In the rows, 128 means zero.
Each row is followed by its class; each block has classes of its own.
[145 105 108 129 119 149 132 120 129 152 135 130 127 126 106 123 130 166
 118 125 147 118 137 149 124 138 143 136]
<62>
[127 123 138 154 124 154 107 159 123 170 130  86 127 123 121 142  86 163
 126 113 126 147 134 140 132 118 140 153]
<62>
[137 107 128 130  89 141 106 124 128 136 129 211 150 133 122 114 152 159
 131 109 111  98 130 124 103 124 145 133]
<62>
[149 136 124 122 134 133 107 147 122 116 119  92 104 129 125 107 124 119
 129  80 130 135 137 107 127 107 126 138]
<107>
[115 124 125 128 134 118 124 164 137 143 120  99 150 143 148 105 163 114
 118  50 130 117 123  73 115 115 119 130]
<107>
[131 125  83 140 136 109 157 126 129 115 146 124 130 137 150  99 163  89
 127  79 133 103 114  83 124 125 118 124]
<107>
[126 121 114 120 130 130 113 146  99 161 126  35 115 121 139 127  76 135
 132  41 123 145 132  99 109 124 110 148]
<107>
[137 136 105 135 132 146 119 131 140 138 130 116 113 114 107 144  91 166
 135 109 121 134 121 148 116 123 146 130]
<62>
[141 124 141 145 126 149 111 136 131 161 127 121 135 115 113 144 100 145
 133  87 119 125 133 144 124 118 156 131]
<62>
[121 121 150 121 129 141 126 126 139 132 128 129 134 130 127 145 107 130
 114 134 132 129 126 126 109 134 129 121]
<87>
[141 108 132 133 133 142 114 130 129 176 127 122 117 125 120 140  99 158
 128  99 128 127 126 123 129 119 143 127]
<62>
[144 122 127 134 115 147 130 135 119 155 121  65 124 127 123 147 112 155
 110 114 140 134 134 137 129 123 123 144]
<62>
[129 160  60 114 131 100 139 123 119  88 129 142  82 102 119 108 131 112
 136 125 127 128 114 126 136 114 125  96]
<107>
[131 140 151 149 132 134 129 100 128 151 124  80 143 130 132 157  96 119
 120 120 123 163 130 136 143 124 122 136]
<87>
[137 136 127 138 121 144 126 128 141 154 119  76 131 121 117 117 100 129
 120 125 136 135 160 159 142 114 142 142]
<62>
[139 116 128 146 114 152 124 120 135 144 116 182 148 120 128 125 119 150
 129 126 117 111 134 153 122 125 139 116]
<62>
[126 114 145 129 127 119 127 120 132 140 134 113 134 148 123 156 108 114
 116 114 123 149 139 142 128 136 120 128]
<87>
[107 127 118 134 120 129 101 165 122 154 142  63 118 136 136  88 136 145
 159  35 102 119 131  69 112 124 136 146]
<107>
[120 127 176 128 122 146 117 127 119 139 117  89 144 133 142 160 107 128
 113 127 120 145 143 125 122 134 112 137]
<87>
[121 126 113 129 142 133 121 136 124 128 139 137 106 142 131 106 147 125
 136  53 112 129 115 109 117 125 129 124]
<107>
[117  98 127 149 151 142 118 150 116 145 100  85 147 135 136 115 134 156
 118  48 103 129 130 101 108 130 138 133]
<107>
[113 120 167 127 121 134 122 123 130 122 110 161 146 147 115 140 120 106
 124 157 133 137 133 125 129 124 118 131]
<87>
[127 135 120 132 128 150 117 127 141 129 132 140 131 137 107 140 103 113
 140 104 118 132 128 140 129 116 144 121]
<87>
[156 119 121 110 126 146 112 141 127 150 138 121 116 122  97 151  93 151
 115  93 140 130 134 155 135 119 148 122]
<62>
[141 125 124 160 130 164  98 146 136 168 120  35 126 165 116 159  83 168
  99 101 141 135 143 156 138 108 158 151]
<62>
[127 125 132 135 118 132 120 121 128 153 131 100 137 119 130 124 116 143
 115 102 121 128 154 128 137 123 136 138]
<62>
[140 125 140 133 121 156 113 143 125 154 123  67 117 138 148 133  98 171
 125  98 149 120 128 131 143 131 143 140]
<62>
[140 128 124 113 115 152 128 134 127 176 130  54 131 121 116 141  96 138
 123  96 125 136 102 152 119 136 129 145]
<62>
[151 137 123 130 134 138 123 124 147 143 124 100 123 117  85 125 110 143
 118 100 123 119 120 135 140 126 150 139]
<62>
[145 121 114 133 126 151 111 125 133 139 135 138 136 103  97 150 101 158
 144 129 132 151 137 163 129 128 131 135]
<62>
[141  94 183 113 123 162 113 132 122 163 114 112 189 142 174 117 119 173
  94 132 157 102 144  92 127 117 118 158]
<87>
[134 111 138 134 121 169  97 126 114 159 125 130 127 132 124 145 131 141
 119 105 104 106 134 136 109 124 147 136]
<62>
[127 128  95 126 126 124 126 119 139 142 132 133 134 130 127  99 141 135
 139  55 114 113 145 106 134 124 132 127]
<107>
[135 124 129 128 127 152 127 132 125 153 123 150 130 131 114 150 120 173
 145  92 111 118 124 165 122 120 146 136]
<62>
[144 139 116 132 122 139 134 132 129 136 125 106 116 128 115 120 118 136
 124 121 133 124 134 147 129 111 131 131]
<62>
[145 134 177 135 113 137 128 116 129 136 114 104 154 133 144 150 116 116
 104 167 147 138 144 136 133 123 108 134]
<87>
[134 113 123 154 126 149 133 127 129 158 105 153 159 132 127 108 126 154
 128  91 107 113 127 129 124 120 123 148]
<62>
[130 122 129 133 126 161 105 125 129 175 128 117 116 122 106 150  63 149
 144 103 111 128 123 158 124 132 181 134]
<62>
[130 116 117 137 134 157 129 141 100 168 121 138 146 126 116 121 106 175
 136  92 100 110 148 148 178 129 144 143]
<62>
[141 116 151 131 124 137 143 118 135 120 119 205 144 130 132 143 153 127
 141 137 114 113 138 120 122 100 130 120]
<87>
[127 132 114 138 132 135 118 133 139 160 122  82 118 120 114 146  95 152
 145  92 126 132 133 138 129 132 144 129]
<62>
[144 130 118 117 122 150 116 116 144 147 122 126 125 115  95 152  92 155
 125 108 124 132 135 183 132 111 143 130]
<62>
[106 121  77 141 129 155  99 182 124 134 133 129  98 107  90 122  93 155
 178  35  67 133 119 102 110 131 159 132]
<107>
[104 116 126 139 147 130 119 130 126 137 146 137 130 140 131  98 147 147
 138  35 101 124 127 101 122 123 121 119]
<107>

Next block, with new classes.
[157 172 109 107 110 141 136 110 134 130 140 136 147 110 113 124 128 116
 157 105 118 134 105 139 141 142 124 112]
<14>
[160 136 121  95 156 119 112 133 117 135 142 125 133 116 128 129 124 104
  99 130 145 122 153 156 162 121 121 134]
<69>
[165 129 129 138 186 159 112 113 133 126 142 118 131 118  90 130 146 112
 164 117 139 128 107 153 138 158 135 114]
<153>
[164 142 126 122 162 143 114 114 133 124 145 122 130 111 114 137 150 118
 125 125 124 131 131 145 127 142 120 121]
<93>
[176 144 118 125 187 126 101 118 136 103 148 110 100 112 109 130 150  97
 142 128 134 125 121 161 136 133 141 124]
<53>
[163 143 119 107 141 124 106 114 134 123 147 134 134  99 109 145 144 114
 106 127 129 124 134 152 137 141 106 114]
<93>
[150 161 127 120 141 157 104 139 144 128 154 120 137  93 131 137 151 130
 131 107 121 118 118 164 119 142 136 130]
<153>
[157 169 120 131 158 151 124 124 149 121 131 124 139 118  99 112 141 121
 181  96 120 132  86 152 131 160 143 127]
<53>
[158 167 101 105 145 128 106 135 149 128 139 117 133 101 129 122 136 105
 139 111 152 125 111 140 134 128 124 127]
<53>
[178 171 117 124 163 155 101 102 132 128 161 104 136  91 107 150 155 114
 129 123 121 137 123 154 126 141 112 117]
<76>
[163 150 130 124 170 146 122 110 124 129 145 129 136 110  98 136 142 111
 146 118 128 131 118 148 137 144 118 120]
<93>
[161 137  95 104 155 118 108 139 133 107 132 136 129 108 122 120 139 102
 140 122 134 118 130 148 126 125 124 118]
<53>
[189 205 152 136 157 175  98  83 131 171 163  80 151  91  97 158 148 117
 129 109 131 135  96 161 154 152  94 136]
<69>
[154 161 104  93 137 133 117 116 142 125 121 137 139 105 116 112 131 105
 145 107 131 133 117 153 147 138 122 120]
<14>
[159 157 109 110 136 138 131 102 132 123 130 142 148 101  99 115 123 109
 148 107 127 134 119 142 138 138 130 121]
<14>
[159 152 124 114 138 152 124 110 134 120 149 138 137 111 108 138 142 125
 140 102 121 129 125 155 126 143 118 115]
<153>
[153 136 113 105 134 131 128 135 145 116 140 142 133  84 126 148 144 134
 129 114 111 133 122 148 104 127 121 109]
<76>
[144 117 134 121 142 126 141 104 112 121 156 124 125 118 117 145 136 105
 103 140 131 138 152 131 137 116  95 113]
<69>
[169 129 110 104 155 129 102  97 123 119 147 111 128 114 113 123 130  74
 121 132 141 131 138 154 168 128 128 126]
<69>
[164 166 129 116 167 144  97 117 130 133 148 101 129 109 110 124 136  97
 128 123 144 126 119 152 175 138 120 132]
<93>
[171 164 132 131 182 154 114 104 132 131 153 109 125 104  89 130 153 106
 146 120 133 127 103 155 153 145 111 128]
<69>
[163 148 131 125 180 145 113 105 126 122 147 119 126 109  93 140 146 103
 135 123 120 135 129 154 143 140 116 116]
<93>
[175 130 141 124 167 137 113  96 110 121 152 113 136  87  95 158 147 105
 100 132 115 135 160 142 145 134  82 116]
<69>
[150 151 108 103  99 124 136 113 132 114 132 164 145  93 127 133 126 115
 143 108 107 142 120 127 118 129 109 107]
<14>
[140 107 118 101 139 106 123 127 118 108 146 143 129 110 125 138 142 103
  95 125 124 133 169 137 130 114  96 109]
<69>
[144 124 123  89  96  99 120 136 128 113 132 119 138 105 142 148 132 125
  94 119 126 128 146 134 121 106 114 117]
<76>
[164 153 147 140 186 157 120 106 114 136 154 101 136 112  93 131 147 126
 124 123 128 131 142 161 154 146 122 127]
<93>
[158 164 116 113 140 138  98 141 146 125 141 125 137  90 133 135 141 127
 133 110 126 128 113 157 131 136 132 126]
<153>
[165 153 110 114 157 127  90 136 135 121 157 109 121  93 140 136 159 102
 140 128 135 125 118 144 124 134 121 121]
<53>
[154 138 115 111 127 134 138 106 136 111 120 148 136 112 100 122 141 117
 148 108 122 125 128 136 130 136 109 104]
<14>
[159 145  99 105 153 117 101 136 138 112 135 123 131 112 128 131 142 101
 137 126 134 122 123 140 122 129 126 119]
<76>
[160 155 109 113 142 133 125 114 140 127 125 134 153 107 104 121 128 119
 147 107 129 134 122 145 145 145 121 121]
<14>
[159 146 117 111 117 136 136 113 139 111 123 134 148 107  98 131 125 118
 152 111 121 129 114 135 128 143 112 111]
<14>
[159 134 122 120 165 129 115 105 106 113 147 126 120 113 117 130 141  88
 120 138 138 133 137 133 147 127 103 116]
<93>
[151 144 126 103 160 138 136 107 130 127 113 132 146 132  92  99 126  99
 136 112 140 124 137 149 172 149 125 126]
<93>
[178 165 126 126 162 146  88 117 139 126 160  93 129  92 119 160 159 118
 132 121 125 125 111 154 119 163 116 118]
<76>
[157 148 117 110 135 128 103 131 132 122 151 127 128  91 133 151 140 116
 110 121 131 132 133 152 116 123 110 120]
<153>
[167 156 119 118 168 138 106 102 128 120 140 121 136 115 105 119 132  92
 131 127 141 129 129 143 162 138 107 121]
<93>
[166 153 118 122 166 136  86 135 141 123 143 109 130 101 126 136 155 110
 124 120 127 127 122 153 126 134 121 121]
<76>
[172 145 126 124 180 121 114 111 132 105 150 110 126 116 110 139 149  91
 131 111 132 128 132 146 136 136 118 118]
<93>
[158 172 132 114 138 141 118 102 144 134 139 126 141  91 114 132 136 120
 132 112 101 134 118 145 137 122 126 119]
<76>
[171 147 114 113 153 129 111 109 129 120 139 120 128 103 113 139 143 100
 130 125 128 131 116 147 131 127 119 110]
<153>
[150 137  97  95 104 113 129 109 119 112 126 155 143 108 123 113 119 113
 122 118 117 136 144 130 127 112 113 109]
<14>
[144 119 109 109 136 118 120 131 131 113 133 134 131 108 132 146 151 135
 109 126 115 135 134 140 117 122 125 120]
<69>
[178 162 126 145 161 156 113 108 134 120 124 106 133 102 104 151 153 111
 127 126 122 132 118 149 120 138 112 117]
<76>
[155 140 119 100  72 125 120 112 129 135 132 133 149  89 135 168 130 147
  84 108 105 135 137 133 103 115  83 113]
<69>
[188 169 139 122 176 156 109  84 117 135 150 108 146 103  98 137 141  92
 130 124 143 135 135 151 176 149  98 126]
<93>
[170 157 118 120 168 141 120  99 132 117 139 119 133 105  94 117 154  95
 146 115 137 131 114 147 146 139 112 119]
<69>
[188 140 120 111 193 125  75 138 123 129 165  91 120 104 128 163 150  89
  94 134 137 138 150 156 136 112 117 135]
<69>

A new block, with new classes.
[132 126 114 129 154 145 119 103 116 119 131 131 143 138  73 132 187 115
 147 126 137 153 131 119 145 127 116  89]
<113>
[118 149 117 129 172 108 133 109 138 142 142 125 132 157  62 123 130 121
 174 134 124 158 106 141 124 105  95 138]
<113>
[111 119 147 106 143 135 131 147 134 109 154 127 130 109 115 133 156 136
 148 128 154 103 125 147 120 132 131  92]
<111>
[125 127 121 127 149 129 153  77 117 142  94 122 162 102 125 118 163 149
 168 125 130 110 111 122 134 113 120 141]
<113>
[ 89 131 132 137 126 150 126 119 118 127 151 122 128 101 121 118 176 123
 120 128 130 101 151 159 136 112 123 107]
<111>
[128 104 142 118 124 158 139 156 117 125 149 120 136 131  92 123 203 110
 137 138 148  76 135 149 125 107 111  98]
<111>
[132 125 131 125 125 148 123 137 126 130 128 131 127 124 140 124 155 123
 111 123 123 118 127 131 135 114 135  95]
<111>
[109 106 136 141 134  81 134 137 122 131 138 123 129 127 166 114 174 123
 137 120 137 114 134 143 125 116 123 102]
<111>
[129  91 101 119 126  99 135 113  83 143 146 133 129 130  77 137  95 122
 156 139 126 174 125 131 127 128 120 119]
<113>
[128 105 110 105 158 140 134  89 124 100 143 140 137 149  82 136 161 132
 142 121 145 216 124 114 123 121 144 102]
<113>
[130 117 130 136 143 140 120 105 139 136 156 125 144 143 145 123 211 133
 148 119 154  93 119 134 131 111 132 128]
<113>
[142 111 142 109 117 162 131 148 132 125 156 135 135 119 125 109 212 122
 129 132 138  95 141 142 140 107 131  73]
<111>
[127 115 135 124 128 154 139 148 122 110 136 125 130 124 119 114 176 132
 133 119 137  92 134 148 135 103 131  94]
<111>
[113 131 130 136 138 148 125 129 122 109 158 133 127 120 110 119 169 131
 132 125 156  93 127 130 126 120 123 111]
<111>
[104 123 115 118 153 108 132 135 128 114 154 129 114  98 125 130 156 130
 127 129 117 115 110 114 113 132 129 101]
<111>
[122  91 129 129 120 152 120 148 128 111 160 129 134 148 112 122 208 130
 127 125 130  97 129 133 116 111 118  64]
<111>
[109 132 121 123 155 125 125  95 136 129 156 130 134 141  91 114 131 123
 147 136 137 128 136 103 120 120 128 174]
<113>
[105 114 140 123 129 155 139 143 119 132 146 120 121 107 138 117 189 120
 137 131 147  79 121 103 142 120 117 116]
<111>
[111 129 127 128 148 132 112  75 129 101 156 135 116 138  98 118 137 117
 153 134 158 173 132 113 125 130 129 155]
<113>
[129 120 152 117 126 149 115 142 126 117 161 103 126 114 118 126 201 131
 146 115 116  98 131 144 131  95  91 100]
<111>
[117 112 119 114 162 145 126 128 126  97 159 140 128 126 105 135 154 124
 155 130 126 108 124 129 129  99 130 116]
<113>
[102 117 124 137 165 130 122  34 133  98 150 135 147 175  95 142 131 128
 135 104 148 179 141 128 125 112 139 148]
<113>
[101 129 107 122 158 143 147  84 118 105 172 125 126 135  95 127 129 129
 144 116 153 194 131 126 113 124 123 140]
<113>

A new block, with new classes.
[144 126 123  80 136 142 123 141 125 154 103 145 158 128  98 107 127 167
 182 115 164 164 121 108  85 181 128 133]
<54>
[144 129 127 120 120 115 122 162 134 137 132 121 134  92 122 129 142 165
 144 119  99 128 153  86 116 170 167 160]
<104>
[141 134 142 103 125 138 178 104 101 119 142 109 147 118 103 124 125 112
 124 136 203 129 118  95 112 171 128 134]
<54>
[175 138 115  93 131 108 105 146 125 156 123 139 125 137 118 123 150 167
 169 120  83 162 149  96 105 170 139 151]
<104>
[146 132 123  92 132 128 152 154 122 146 118 134 144 157 111 122 147 142
 163 109 173 141 124  79 110 185 147 127]
<54>
[159 151 146  93 132 134 154 158 130 141 120 135 129 135 105 122 158 138
 159 133 180 151 135  93 116 164 148 133]
<104>
[157 126 154  86 122 124 181 131 117 135 107  77 150 121 112 118 135 148
 166 130 169 138 119  72  89 201 150 155]
<104>
[137 116 137  64 130 105 120 117 123 127 122 124 172 149 119 142 129 135
 173 155 176 179 126  94  76 195 129 113]
<54>
[166 140 131  84 116 126 143 137 117 137 110 132 155 124  82 137 146 139
 144 143 138 139 136  72 105 156 136 134]
<104>
[154 144 158 109 119 121 129 115 142 133 105 130 144 122  94 123 127 141
 156 117 146  98 147  88 126 173 145 141]
<104>
[145 120 133 113 130 137 134 139 119 118 113 167 135 140 120 122 130 138
 157 130 144 143 103 128 120 111 133 129]
<54>
[161 130 127  88 107 128 124 109 118 124  95 109 147 124  98 140 142 163
 155 116 140 147 125  94  96 212 157 132]
<104>
[158 116 120  84 108 124 132 138 119 134 113 140 145 146  99 132 137 140
 184 116 152 156 122  90 105 161 140 112]
<104>
[144 125 143  72 143 141 139 147 140 125 106 119 163 117 115 136 130 162
 159 110 142 131  99 105  84 181 134 154]
<54>

Next block, with new classes.
[143 119 129 134 130 126 108 134 110 159  84 131 125 132 158 124 134 131
 155 109 153 139 123 123 118 138 131 115]
<48>
[147 119 123 130 115 139 159 145  90 158 130 102  94 130 152 129 117 148
 117 122 132 133 130 164 138 145 131 143]
<48>
[153  98 126 108 133 124 126 124 180  90 177 165 146 122  72 127 134 113
 140 112 125 122 136 151 108 135 133 139]
<48>
[131 131 149 152 132 142 146 121 148  82 147 126 118 146 105 119 122 145
 124 130 143 148  94 128 144 144 125 170]
<48>
[127 122 149 163 133 143 133 123 140 152 106 136 116 129 158 127 127 135
 134 124 160 137  92 131 123 159 152 137]
<66>
[136  97 165 123 110 135 127 125 146 155 130 150 136 125  74 127 132 122
 142 135 163 156 111 132 145 128 130 120]
<120>
[130 115 134 132 113 131 123 105 108 203 155 138 106  97 113 133 136  98
 120 130 148 103 143 136 104 157 139 128]
<66>
[135 108 157 131 114 146 133 120 159 155 133 121 100 121 126 134 123 142
 133 130 151 120 113 141 127 158 139 130]
<120>
[134 119 165 132 143 125 125 109 130 169 132 141 127 106 145 132 137 110
 154 129 158 128 126 127 119 152 148 129]
<120>
[126 122 156 141 109 134 114 118 118 199 117 131  94 123 139 130 135 135
 140 137 153 149 111 133 125 143 143 124]
<120>
[124 134 141 133 130 125 138 113 121 136 139 124 118 110 126 120  99 121
 127 127 152 120 124 121 128 131 139 140]
<120>
[115 107 147 145 113 149 143 139 168 130 130 104 103 144 105 131 133 159
 114 140 148 125 101 147 143 136 131 131]
<120>
[120 124 153 147 135 148 143 117 133 130 149 143 108 126 166 128 135 127
 132 132 133 121 120 120 107 155 133 143]
<66>
[116 114 150 130 129 118 117 133 135 127  83 112 144 126 123 155 124 118
 130 120 159 119 140 147 137 126 121 104]
<120>
[118 112 153 146 115 130 139 159 135  89 107 113 126 147 112 126 135 145
 119 131 155 159  96 121 152 125 120 139]
<48>
[133 111 153 114 112 124 116 112 124 187 132 141 116 104 105 135 137  91
 128 127 143 127 136 131 119 149 126 117]
<120>
[116 134 155 136 140 120 126 103 120 140 130 148 123 115 136 127 129 121
 146 134 150 127 120 112 125 144 135 145]
<66>
[112 147 129 127 112 125 132 116 135 151 123 126  88 115 168 134 112 145
 136 136 138 123 129 134 131 148 138 153]
<66>
[130 135 143 141 124 132 125 113 103 171 130 141 112 125 136 107 134 128
 135 135 136 138 113 127 118 150 153 144]
<66>
[135 101 150 146 125 149 155 146 137 150 103 121 110 135 177 145 125 146
 137 120 166 125 117 152 131 162 144 127]
<120>
[141 108 138 110 126 130 122 112 170 153 123 149  92 136 107 136 144 138
 135 112 140 118 146 151 105 157 122 122]
<120>
[128 126 128 134 121 130 134 127 133 132 162 123  95 108 111 126 127 124
 138 135 142 124 118 122 134 136 143 153]
<66>
[116 143 138 128 131 131 139 118 143 116 130 109 103 121 126 129 126 146
 119 135 136 127 118 116 146 136 126 152]
<66>
[121 119 149 162 122 153 144 123 134 176 143 119 100 123 153 116 130 143
 142 130 156 134  90 127 127 155 147 134]
<66>
